Below are the code and all the weights of a small trained network. Each question names an input and a class and asks about switching units off, where a switched-off unit gives its printed mean instead of its output.

import numpy as np


def w(rows, s, z=0):
    codes = np.array(rows[::2]) - 128.0
    scale = np.full(codes.shape[1], s)
    scale[-1] = z or s
    return codes * scale


def norm(h):
    return h / np.sqrt((h * h).mean(-1, keepdims=True) + 1e-5)


def f(y):
    return y / 2 * (1 + np.tanh(0.7978845608 * (y + 0.044715 * y**3)))


def log_softmax(a):
    a = a - a.max(-1, keepdims=True)
    return a - np.log(np.exp(a).sum(-1, keepdims=True))


def net(x, mask):
    res = np.array(x, float).reshape(1, 8) / 4 @ E
    u = 0
    for l in range(4):
        y = f(norm(res) @ A[l][:, :-1].T + A[l][:, -1])
        res = res + np.where(mask[u : u + 10], y, B[l][:, -1]) @ B[l][:, :-1]
        u += 10
    return log_softmax(norm(res)[-1] @ U[:, :-1].T + U[:, -1])


A, B = {}, {}
E = w([
[127,130,128,128,127,127],'x0',
[111,153,65,175,251,120],'x1',
[128,128,128,126,128,125],'x2',
[128,128,128,129,129,128],'x3',
[128,133,180,254,116,75],'x4',
[128,128,128,129,127,129],'x5',
[34,173,143,122,111,129],'x6',
[128,127,127,126,126,127],'x7',
],0.0041)
A[0] = w([
[132,90,139,3,42,222,142],'0.n0',
[157,77,127,150,77,151,143],'0.n1',
[119,163,32,69,221,140,2],'0.n2',
[169,121,186,167,24,58,13],'0.n3',
[142,133,122,143,150,142,42],'0.n4',
[56,163,141,118,108,115,148],'0.n5',
[149,101,132,78,112,189,103],'0.n6',
[153,112,118,127,104,134,152],'0.n7',
[73,153,103,108,135,116,71],'0.n8',
[132,156,134,176,205,125,35],'0.n9',
],0.0047,0.0012)
B[0] = w([
[129,178,96,172,190,2,252],'0.n0',
[140,142,154,114,175,135,151],'0.n1',
[136,77,175,97,113,196,187],'0.n2',
[129,114,153,90,163,191,200],'0.n3',
[122,105,115,139,110,114,118],'0.n4',
[70,143,100,118,129,148,155],'0.n5',
[155,137,96,162,127,81,151],'0.n6',
[156,136,147,117,171,120,137],'0.n7',
[88,135,136,105,153,147,130],'0.n8',
[124,124,87,132,139,99,153],'0.n9',
],0.005,0.0037)
A[1] = w([
[121,134,77,200,130,124,52],'1.n0',
[125,122,143,112,141,119,133],'1.n1',
[212,85,121,202,76,100,105],'1.n2',
[151,96,103,49,188,147,124],'1.n3',
[52,174,206,131,29,172,2],'1.n4',
[216,91,154,162,79,155,39],'1.n5',
[131,121,107,141,80,149,134],'1.n6',
[109,97,90,191,139,107,66],'1.n7',
[96,112,78,253,170,109,58],'1.n8',
[30,182,91,108,161,111,117],'1.n9',
],0.0048,0.002)
B[1] = w([
[151,142,112,31,90,104,130],'1.n0',
[134,148,131,159,137,138,141],'1.n1',
[125,150,168,10,214,143,198],'1.n2',
[135,105,121,234,100,146,211],'1.n3',
[206,74,54,252,118,123,209],'1.n4',
[43,130,160,14,160,153,141],'1.n5',
[151,132,115,103,157,140,102],'1.n6',
[165,163,110,36,107,100,140],'1.n7',
[156,165,120,18,94,35,234],'1.n8',
[44,173,210,88,62,152,254],'1.n9',
],0.0036,0.0017)
A[2] = w([
[103,113,133,125,131,108,135],'2.n0',
[202,141,67,139,95,81,40],'2.n1',
[91,173,138,67,26,93,26],'2.n2',
[195,61,83,149,125,226,70],'2.n3',
[198,70,114,101,165,188,91],'2.n4',
[51,140,124,162,70,254,122],'2.n5',
[104,111,143,112,133,107,132],'2.n6',
[64,194,135,90,105,80,7],'2.n7',
[93,131,146,195,61,104,114],'2.n8',
[118,157,127,100,87,123,89],'2.n9',
],0.0051,0.0019)
B[2] = w([
[129,143,129,136,121,140,149],'2.n0',
[158,125,174,85,176,124,157],'2.n1',
[90,159,79,154,143,90,198],'2.n2',
[74,109,82,179,101,116,205],'2.n3',
[82,139,90,144,91,104,226],'2.n4',
[253,98,182,86,153,121,249],'2.n5',
[123,147,117,133,123,145,151],'2.n6',
[81,155,104,141,99,125,235],'2.n7',
[158,139,97,177,105,136,223],'2.n8',
[108,147,130,137,148,119,121],'2.n9',
],0.0059,0.0015)
A[3] = w([
[159,136,106,2,148,70,72],'3.n0',
[158,121,141,91,93,89,102],'3.n1',
[139,117,192,170,124,57,160],'3.n2',
[91,125,200,55,171,235,5],'3.n3',
[109,131,141,173,201,123,182],'3.n4',
[70,128,171,138,106,214,116],'3.n5',
[94,131,65,106,157,149,86],'3.n6',
[113,177,194,105,135,100,106],'3.n7',
[179,68,214,80,126,187,115],'3.n8',
[101,117,55,169,137,139,83],'3.n9',
],0.0059,0.0021)
B[3] = w([
[211,118,190,206,164,108,249],'3.n0',
[131,116,115,135,195,139,148],'3.n1',
[144,84,143,74,125,197,251],'3.n2',
[124,72,236,49,119,174,155],'3.n3',
[151,144,145,69,76,125,194],'3.n4',
[177,137,170,75,168,69,145],'3.n5',
[107,85,142,152,85,168,142],'3.n6',
[81,77,17,128,107,179,198],'3.n7',
[3,210,83,72,122,150,231],'3.n8',
[88,61,81,107,113,174,154],'3.n9',
],0.0045,0.0023)
U = w([
[249,134,137,125,223,55,155],'0',
[85,127,197,24,150,194,165],'1',
[41,233,81,156,89,69,181],'2',
[189,133,183,238,42,173,2],'3',
[115,42,28,166,138,173,94],'4',
],0.011,0.0021)

Each question gives the input, the list of numbers given to net, and the class t.
The units are the neurons (one row each of A and B). Each row of codes is followed by its name. A weight is (code - 128) times the scale printed after its matrix; where a second scale follows, it is the last column's (A, B and U).
mask holds one flag per neuron, layer by layer. A switched-off neuron (its flag False) gives its mean, the last column of its row in B, instead of its output. The means were averaged over made-up inputs and are rounded, as every weight is.
A unit's drop is (log p(t) with every unit on - log p(t) with that unit switched off) / (log p(t) with every unit on - log p(t) with every unit switched off).
The circuit of an input: a set's keep is (log p(t) with only the set's units on - log p(t) with every unit switched off) / (log p(t) with every unit on - log p(t) with every unit switched off). Starting from the 12 units with the biggest drops (on a tie, the unit counted first), units are removed one at a time, each time the one whose removal leaves the highest keep (on an exact tie, the one counted first), for as long as the keep stays at least 0.8.
units of the circuit, in order: the units of the circuit, biggest drop first
most important unit: the unit with the biggest drop
k most important neurons: the k neurons with the biggest drops, biggest first
top k neurons in layer l: the k neurons of layer l with the biggest drops, biggest first
drop of u: that unit's drop, to one decimal
input [5,-8,-1,-2,5,-1,-1,-6], class 1: units of the circuit, in order -> (1.n5, 3.n8, 0.n3)
input [-5,-8,-6,-6,1,-3,-3,4], class 1: units of the circuit, in order -> (0.n3, 3.n8)
input [1,8,8,-5,-3,6,0,-7], class 4: most important unit -> 2.n3
input [-8,8,1,2,0,5,-2,7], class 4: 2 most important neurons -> (0.n0, 0.n2)
input [5,1,-1,-8,8,4,-2,-6], class 0: 2 most important neurons -> (0.n2, 1.n8)
input [7,-2,3,5,2,-7,6,-5], class 3: units of the circuit, in order -> (1.n4, 0.n0)
input [5,-6,2,-5,0,7,-6,8], class 0: 4 most important neurons -> (0.n0, 0.n2, 3.n0, 1.n9)
input [-1,0,-2,-2,2,-5,-6,2], class 1: 2 most important neurons -> (0.n0, 1.n2)
input [-8,2,-4,-6,6,8,0,3], class 0: 2 most important neurons -> (1.n8, 1.n9)
input [2,0,-6,7,7,-2,-2,-8], class 1: 2 most important neurons -> (0.n0, 0.n3)
input [0,-7,-1,-6,-3,-4,1,2], class 2: 2 most important neurons -> (0.n0, 2.n5)
input [7,4,6,1,-7,6,0,-1], class 4: units of the circuit, in order -> (2.n3, 1.n3, 1.n2, 0.n2)
input [7,3,-8,6,0,2,-5,-1], class 4: 3 most important neurons -> (0.n0, 0.n2, 2.n3)
input [-2,-2,2,-7,7,-2,6,8], class 3: most important neuron -> (0.n0)
input [-6,-8,0,2,-7,-3,0,-4], class 0: top 2 neurons in layer 3 -> (3.n0, 3.n8)
input [-2,-7,-5,7,-1,8,0,-2], class 0: 2 most important neurons -> (0.n0, 1.n9)
input [-6,1,1,8,0,5,-6,7], class 4: top 3 neurons in layer 2 -> (2.n3, 2.n5, 2.n4)
input [0,2,6,8,-7,-4,-1,6], class 4: drop of 0.n2 -> 1.3
input [6,-6,5,-8,-4,-1,6,-4], class 2: drop of 2.n3 -> 0.0
input [-1,-6,-5,8,-2,-8,8,1], class 2: units of the circuit, in order -> (0.n0)
input [3,8,-3,-8,-7,-1,3,-6], class 1: drop of 3.n3 -> 0.1
input [-7,-6,-5,0,-3,3,7,-6], class 2: drop of 0.n0 -> 0.5
